Basu: [-5.52 -0.48 -3.40  0.82  6.75 -1.77]
dobub: [-2.42  0.78 -1.76 -5.42  2.04  0.96]
lobi: [ 2.14 -0.93 -3.55 -5.66  2.64  5.28]
tet: [-2.42  0.78 -1.76 -5.42  2.04  7.26]
Nama: [-5.08 -2.18 -5.88  1.66  5.96 -0.97]
dek: [-0.39  1.64 -5.88  1.67  2.04  0.97]
Diba: [ 0.23  8.62 -1.39 -4.22  3.57 -1.57]
rest: [-1.39 -4.22  3.57]
[-1.57]
asked: [-2.42  0.78 -1.76 -5.42  2.04  7.26]
tet
rest: [0.82 6.75]
[-1.77]
rest: [-5.88  1.66]
[ 5.96 -0.97]

dizeg: [-0.46 -0.22  7.27  7.59 -0.21]
daro: [-0.48 -0.22 -0.44 -0.46 -0.22]
musu: [-0.59  7.63  7.27  7.58  7.61]
perm: [-0.22 -0.48 -0.44 -0.46 -0.22]
daro
rest: [-0.59  7.63]
[7.27 7.58 7.61]
perm: [-0.21  7.59  7.27 -0.22 -0.46]
dizeg
rest: [7.27 7.58]
[7.61]

logen: [-3.18  2.64  1.56  2.31 -2.70  5.09  0.63  1.57 -1.06  5.81 -0.70  0.30
  1.55  1.69 -3.98  0.65  5.41]
siz: [ 3.07  0.26 -2.32 -0.68  1.17 -3.56 -0.84  1.08  5.11  0.13 -2.92  1.27
  6.13  1.21 -0.48  0.24 -3.31]
pas: [-1.88 -1.17  6.75 -2.53 -0.97  1.37 -0.89  0.98 -4.34 -1.86  3.21 -1.06
  0.53  6.26 -1.70  0.73 -2.22]
Dov: [ 1.70  0.30  0.63  1.57  1.55  5.81  2.31 -3.18  1.57  5.41  1.55  0.30
 -3.98  0.63  1.56 -0.70 -1.05]
miru: [ 1.69  0.30  0.63  1.57  1.55  0.65 -0.70  5.09  5.81 -3.18 -1.05 -2.70
  2.64  2.31 -3.98  5.41  1.56]
tev: [-2.22  1.37 -1.86  6.26  6.75  3.21 -2.53  0.73  0.98 -1.06 -1.17 -1.70
 -0.96 -0.89 -1.88 -4.34  0.53]
perm: [ 2.31 -0.70  5.41  1.57  1.70  0.30 -3.98 -3.18  1.56  0.63  5.81 -1.05
  1.55  0.30  1.57  0.63  1.55]
Dov
perm: [-3.98 -3.18 -2.70 -1.05 -0.70  0.30  0.63  0.65  1.55  1.56  1.57  1.69
  2.31  2.64  5.09  5.41  5.81]
miru
perm: [-4.34 -1.86  3.21 -1.06  0.53  6.26 -1.70  0.73 -2.22 -1.88 -1.17  6.75
 -2.53 -0.97  1.37 -0.89  0.98]
pas
rest: [1.69 0.30 0.63 1.57 1.55]
[ 0.65 -0.70  5.09  5.81 -3.18 -1.05 -2.70  2.64  2.31 -3.98  5.41  1.56]

